Here is a tiny trained network, its code and every weight. The questions are about switching its units off for an input and a class, where a switched-off unit gives its printed mean instead of its output.

import numpy as np


def w(rows, s, z=0):
    codes = np.array(rows[::2]) - 128.0
    scale = np.full(codes.shape[1], s)
    scale[-1] = z or s
    return codes * scale


def norm(h):
    return h / np.sqrt((h * h).mean(-1, keepdims=True) + 1e-5)


def f(y):
    return np.maximum(y, 0)


def log_softmax(a):
    a = a - a.max(-1, keepdims=True)
    return a - np.log(np.exp(a).sum(-1, keepdims=True))


def net(x, mask):
    res = np.array(x, float).reshape(1, 5) / 4 @ E
    u = 0
    for l in range(2):
        y = f(norm(res) @ A[l][:, :-1].T + A[l][:, -1])
        res = res + np.where(mask[u : u + 11], y, B[l][:, -1]) @ B[l][:, :-1]
        u += 11
    return log_softmax(norm(res)[-1] @ U[:, :-1].T + U[:, -1])


A, B = {}, {}
E = w([
[153,123,112,145,171,156,253],'x0',
[171,133,112,96,87,76,148],'x1',
[125,215,141,59,131,168,137],'x2',
[97,144,218,139,113,86,162],'x3',
[130,125,130,128,128,130,129],'x4',
],0.0059)
A[0] = w([
[163,138,56,132,151,159,101,24],'0.n1',
[203,152,71,102,122,74,125,75],'0.n2',
[2,145,147,188,232,225,64,17],'0.n3',
[236,161,104,58,60,6,140,1],'0.n4',
[216,65,122,151,115,48,125,97],'0.n5',
[159,119,58,111,126,171,96,16],'0.n6',
[93,126,87,122,82,146,32,62],'0.n7',
[83,143,140,162,185,169,101,34],'0.n8',
[80,124,181,122,84,102,106,103],'0.n9',
[181,218,116,33,146,146,122,96],'0.n10',
[107,140,33,145,159,191,91,56],'0.n11',
],0.006,0.0048)
B[0] = w([
[147,95,129,79,162,109,141,166],'0.n1',
[152,72,191,100,112,137,155,183],'0.n2',
[148,85,154,127,1,157,158,254],'0.n3',
[121,84,175,163,42,206,152,209],'0.n4',
[63,139,106,120,140,181,108,245],'0.n5',
[147,96,131,75,172,108,121,166],'0.n6',
[201,167,107,153,131,99,108,232],'0.n7',
[137,104,145,124,69,145,136,159],'0.n8',
[182,145,129,106,176,115,148,197],'0.n9',
[50,135,94,132,133,155,106,253],'0.n10',
[153,69,150,59,146,116,138,222],'0.n11',
],0.0077,0.0029)
A[1] = w([
[139,151,148,128,81,118,7,29],'1.n1',
[151,115,149,136,106,191,206,130],'1.n2',
[55,198,87,85,138,139,104,6],'1.n3',
[106,120,122,170,139,75,123,75],'1.n4',
[96,45,83,179,171,51,95,133],'1.n5',
[56,146,111,99,110,130,66,174],'1.n6',
[120,131,83,156,229,174,215,76],'1.n7',
[93,48,95,189,94,72,116,139],'1.n8',
[208,112,43,71,194,136,105,26],'1.n9',
[132,150,140,135,141,66,2,37],'1.n10',
[76,168,252,137,149,45,163,46],'1.n11',
],0.0067,0.0026)
B[1] = w([
[171,142,151,203,136,95,189,220],'1.n1',
[129,120,167,157,91,69,50,255],'1.n2',
[53,147,77,152,167,177,144,161],'1.n3',
[91,121,95,115,138,164,130,146],'1.n4',
[54,223,97,58,159,193,138,216],'1.n5',
[112,122,132,189,170,137,197,199],'1.n6',
[210,196,149,213,83,56,107,225],'1.n7',
[79,201,141,67,108,186,150,234],'1.n8',
[97,73,174,106,157,59,77,201],'1.n9',
[187,170,128,194,142,70,222,195],'1.n10',
[176,1,10,26,212,124,30,209],'1.n11',
],0.0063,0.0045)
U = w([
[216,190,146,241,136,30,147,132],'0',
[115,64,194,130,3,191,128,221],'1',
[147,44,103,54,230,92,62,147],'2',
[1,208,91,137,169,222,158,2],'3',
],0.0095,0.00091)

Each question gives the input, the list of numbers given to net, and the class t.
The units are the neurons (one row each of A and B). Each row of codes is followed by its name. A weight is (code - 128) times the scale printed after its matrix; where a second scale follows, it is the last column's (A, B and U).
mask holds one flag per neuron, layer by layer. A switched-off neuron (its flag False) gives its mean, the last column of its row in B, instead of its output. The means were averaged over made-up inputs and are rounded, as every weight is.
A unit's drop is (log p(t) with every unit on - log p(t) with that unit switched off) / (log p(t) with every unit on - log p(t) with every unit switched off).
The circuit of an input: a set's keep is (log p(t) with only the set's units on - log p(t) with every unit switched off) / (log p(t) with every unit on - log p(t) with every unit switched off). Starting from the 12 units with the biggest drops (on a tie, the unit counted first), units are removed one at a time, each time the one whose removal leaves the highest keep (on an exact tie, the one counted first), for as long as the keep stays at least 0.8.
circuit, biggest first: the units of the circuit, biggest drop first
unit that matters most: the unit with the biggest drop
k most important neurons: the k neurons with the biggest drops, biggest first
top k neurons in layer l: the k neurons of layer l with the biggest drops, biggest first
input [4,-6,6,0,1], class 1: circuit, biggest first -> (0.n3 1.n2)
input [-7,1,-2,8,-3], class 2: top 2 neurons in layer 0 -> (0.n9 0.n3)
input [-2,-6,-8,-3,5], class 3: circuit, biggest first -> (1.n5)
input [2,7,1,-6,-1], class 1: 2 most important neurons -> (0.n4 1.n11)
input [-7,1,0,-6,1], class 0: circuit, biggest first -> (1.n10 1.n1)
input [-1,-6,-7,3,3], class 3: top 2 neurons in layer 0 -> (0.n4 0.n2)
input [-6,5,-5,-5,4], class 0: 2 most important neurons -> (0.n7 1.n10)
input [-7,-1,6,-7,1], class 0: circuit, biggest first -> (0.n7 1.n1)
input [-3,5,7,7,2], class 2: 3 most important neurons -> (1.n11 0.n3 0.n5)
input [-2,-1,-8,-7,8], class 3: circuit, biggest first -> (1.n5 1.n8)
input [-3,-6,-7,5,-1], class 3: top 3 neurons in layer 1 -> (1.n5 1.n8 1.n2)
input [7,-4,7,4,-8], class 0: top 2 neurons in layer 1 -> (1.n7 1.n5)
input [5,-3,0,-6,2], class 2: top 3 neurons in layer 0 -> (0.n11 0.n1 0.n6)
input [3,-7,1,0,1], class 1: unit that matters most -> 0.n3
input [7,-8,4,6,8], class 1: top 3 neurons in layer 0 -> (0.n3 0.n7 0.n9)
input [-7,5,6,-6,6], class 0: 2 most important neurons -> (0.n7 1.n1)
input [-2,-4,6,-6,-4], class 2: 3 most important neurons -> (0.n11 1.n9 0.n6)
input [-4,3,0,-3,-6], class 0: top 2 neurons in layer 0 -> (0.n7 0.n3)
input [4,-3,-5,-2,-4], class 3: top 2 neurons in layer 0 -> (0.n9 0.n7)
input [-4,1,6,4,6], class 3: top neuron in layer 1 -> (1.n3)
